Small tables with named rows and columns. After each table, cells are looked up by row and column.

veloto =
columns: dus, zum, pip
punila: [11, 11, 9]
folero: [45, 45, 41]
dobazer: [81, 81, 80]
geki: [55, 52, 49]

punila, dus: 11
dobazer, zum: 81
punila, zum: 11
geki, pip: 49
geki, zum: 52
punila, pip: 9
folero, pip: 41
folero, zum: 45
geki, dus: 55
dobazer, pip: 80
dobazer, dus: 81
folero, dus: 45
Row with the largest zum: dobazer

Table rol
fields: giku, lel, sok, mareb, ter
vapevo: [205, 192, 206, 196, 196]
pipaf: [154, 233, 125, 157, 141]
vako: [53, 39, 71, 56, 70]
tinopo: [144, 149, 145, 142, 144]
kugeko: [208, 188, 214, 195, 197]
susu: [193, 196, 195, 178, 180]
lebabo: [203, 200, 201, 194, 192]
mina: [146, 147, 151, 140, 143]
les: [202, 201, 201, 190, 190]
dapal: [125, 202, 160, 53, 84]
dusor: [148, 131, 96, 221, 189]
gid: [153, 162, 136, 170, 159]
tedadap: [165, 115, 163, 183, 176]
fazufit: [145, 200, 103, 176, 153]

What is the ter of dapal in rol?
84
What is the mareb of susu in rol?
178
What is the lel of tinopo in rol?
149
What is the sok of les in rol?
201
What is the ter of gid in rol?
159
What is the ter of kugeko in rol?
197
What is the sok of susu in rol?
195
What is the lel of les in rol?
201
What is the mareb of vako in rol?
56
What is the sok of tedadap in rol?
163
What is the sok of dusor in rol?
96
What is the sok of lebabo in rol?
201
What is the giku of les in rol?
202
What is the lel of gid in rol?
162
What is the ter of tinopo in rol?
144
What is the giku of susu in rol?
193
What is the giku of pipaf in rol?
154
What is the giku of mina in rol?
146
What is the lel of dusor in rol?
131
What is the lel of dapal in rol?
202

Table zag
cols = boled, gizelo, ragos, rupebab, pigesor, kote, fif, nosezis, nezu, kelusob
rosevu: [128, 147, 120, 164, 136, 96, 143, 128, 109, 142]
dip: [149, 147, 123, 164, 126, 102, 149, 148, 136, 150]
zop: [139, 147, 135, 150, 168, 144, 152, 135, 140, 130]
kegido: [157, 138, 148, 132, 191, 211, 151, 166, 206, 146]
redami: [111, 134, 103, 149, 88, 63, 105, 97, 105, 151]
luk: [154, 134, 148, 132, 166, 187, 143, 146, 183, 132]
debiz: [173, 147, 136, 161, 163, 182, 158, 182, 215, 154]
zupok: [113, 139, 113, 152, 112, 71, 122, 98, 102, 130]
vab: [119, 138, 102, 161, 84, 58, 107, 103, 105, 149]
kedova: [173, 144, 132, 148, 191, 211, 158, 182, 215, 154]

kedova, ragos -> 132
vab, kote -> 58
zop, rupebab -> 150
kedova, fif -> 158
dip, pigesor -> 126
zupok, kote -> 71
dip, kote -> 102
kedova, nezu -> 215
kegido, kelusob -> 146
zop, fif -> 152
kegido, nosezis -> 166
luk, kote -> 187
dip, nosezis -> 148
rosevu, gizelo -> 147
kedova, rupebab -> 148
zupok, ragos -> 113
rosevu, nosezis -> 128
kegido, fif -> 151
redami, kote -> 63
zupok, boled -> 113

siso:
         dol  bup  dor  pur  gula  vis  fabet  tov  dosu
sobuk     95   90  194   76    94  130     96   25    91
daf       11  115  167   99   133  249     88   20    58
guvitut  117  171  109  170   139  145    126  176   121
garat    127  173   90  173   148  129    150  173   138

What is the fabet of guvitut in siso? 126
What is the gula of garat in siso? 148
What is the dosu of sobuk in siso? 91
What is the fabet of daf in siso? 88
What is the dol of guvitut in siso? 117
What is the dol of daf in siso? 11
What is the bup of guvitut in siso? 171
What is the dor of sobuk in siso? 194
What is the pur of garat in siso? 173
What is the vis of sobuk in siso? 130
What is the vis of daf in siso? 249
What is the dosu of garat in siso? 138
What is the tov of daf in siso? 20
What is the dol of sobuk in siso? 95
What is the tov of guvitut in siso? 176
What is the dosu of daf in siso? 58
What is the fabet of sobuk in siso? 96

dus =
         ganugev  zutov  gudatev  gekigag  zikur
debamez      273    983      759      803    698
lub          623    663      735      733    707
lat          570    556      289      429    628
gos          241    998      731      790    691

gos, zutov => 998
lub, ganugev => 623
gos, gekigag => 790
gos, zikur => 691
lub, gekigag => 733
debamez, zikur => 698
gos, gudatev => 731
debamez, gekigag => 803
gos, ganugev => 241
lat, gudatev => 289
lub, zutov => 663
debamez, zutov => 983
lat, zutov => 556

Table mag
|  | tebageb | sir |
|---|---|---|
| tok | 103 | 67 |
| sidit | 134 | 65 |
| mik | 132 | 245 |
| popuma | 85 | 125 |
| fufit | 58 | 50 |
| gagem | 136 | 140 |
| nemivog | 127 | 81 |
| sus | 42 | 56 |
| tuzure | 88 | 175 |
| zuf | 110 | 186 |
| sosotad | 64 | 132 |
| rar | 99 | 113 |
| nef | 96 | 143 |
| kog | 113 | 116 |

What is the tebageb of gagem in mag? 136
What is the tebageb of mik in mag? 132
What is the tebageb of kog in mag? 113
What is the tebageb of rar in mag? 99
What is the sir of popuma in mag? 125
What is the tebageb of sidit in mag? 134
What is the sir of tuzure in mag? 175
What is the sir of sidit in mag? 65
What is the sir of mik in mag? 245
What is the sir of zuf in mag? 186
What is the tebageb of nemivog in mag? 127
What is the tebageb of popuma in mag? 85
What is the sir of nemivog in mag? 81
What is the sir of sus in mag? 56
What is the tebageb of sus in mag? 42
What is the tebageb of zuf in mag? 110
What is the sir of kog in mag? 116
What is the sir of sosotad in mag? 132
What is the tebageb of tuzure in mag? 88
What is the sir of tok in mag? 67
Which row has the largest sir? mik

nenake:
          mefa  lotoni    von    fav  nasez    lil  lotum  gitoka   benu
nevogig  -3.32    1.68  -4.41   5.17  -5.58  -3.56   6.21    5.90  -9.79
ses      -2.43    1.68  -5.40   5.17  -7.03  -2.93   6.21    5.90  -9.79
rul      -3.32    0.27  -7.39  -0.06   0.25   0.19  -0.71   -3.80   0.06
tuti     -4.21   -1.86  -5.40  -0.06  -2.66   0.82   1.02    7.84  -1.59
tal       0.25    1.68  -4.41  -1.37   0.25  -1.06  -4.17    2.02  -3.23

nevogig, lotoni -> 1.68
rul, lotum -> -0.71
tal, von -> -4.41
rul, gitoka -> -3.80
nevogig, benu -> -9.79
tuti, nasez -> -2.66
nevogig, lil -> -3.56
tuti, lotoni -> -1.86
tuti, benu -> -1.59
tuti, von -> -5.40
ses, mefa -> -2.43
ses, lotoni -> 1.68
rul, fav -> -0.06
ses, gitoka -> 5.90
nevogig, mefa -> -3.32
tal, lotoni -> 1.68
rul, benu -> 0.06

nol.csv
,bosos,sis,gisetak,senoz,pabifuf,mav
takipuv,41,49,157,83,53,96
vabizog,149,134,134,133,109,75
soref,127,126,103,114,174,160
kemasi,101,66,80,29,63,83
sur,112,86,100,108,113,129
donara,109,73,97,140,95,111
fer,92,120,63,138,73,31
bab,143,157,74,89,126,124
vomu,99,132,102,157,156,208
vopifep,146,113,115,125,109,81
zom,152,136,71,88,55,160
mam,145,157,79,116,82,143
samiku,37,69,140,133,124,94
raf,104,107,176,29,108,57

pabifuf of raf: 108
gisetak of takipuv: 157
gisetak of zom: 71
gisetak of kemasi: 80
sis of soref: 126
senoz of kemasi: 29
senoz of zom: 88
bosos of vomu: 99
gisetak of raf: 176
sis of vopifep: 113
mav of zom: 160
bosos of raf: 104
pabifuf of mam: 82
Row with the largest mav: vomu

revefuf.csv
,ger,rivomu,fim,mevarom,nef,vipesin
zef,0.561,0.547,0.007,0.046,0.528,0.071
zil,0.564,0.453,0.506,0.337,0.487,0.419
seleses,0.343,0.443,0.839,0.569,0.522,0.692
mel,0.506,0.447,0.601,0.477,0.475,0.528
lurevis,0.397,0.481,0.537,0.599,0.472,0.566
modudu,0.335,0.552,0.290,0.113,0.605,0.251
gorude,0.301,0.541,0.390,0.181,0.605,0.328
vesurik,0.340,0.520,0.409,0.468,0.516,0.458
mor,0.343,0.516,0.425,0.474,0.515,0.467
furuz,0.288,0.531,0.433,0.375,0.560,0.434
bos,0.491,0.414,0.782,0.672,0.442,0.695
gufu,0.315,0.496,0.574,0.528,0.521,0.559
bitazok,0.540,0.502,0.281,0.192,0.517,0.258
luvon,0.608,0.422,0.595,0.534,0.427,0.539

furuz, ger => 0.288
furuz, rivomu => 0.531
lurevis, rivomu => 0.481
modudu, nef => 0.605
lurevis, mevarom => 0.599
modudu, vipesin => 0.251
bos, rivomu => 0.414
mel, fim => 0.601
Row with the largest ger: luvon

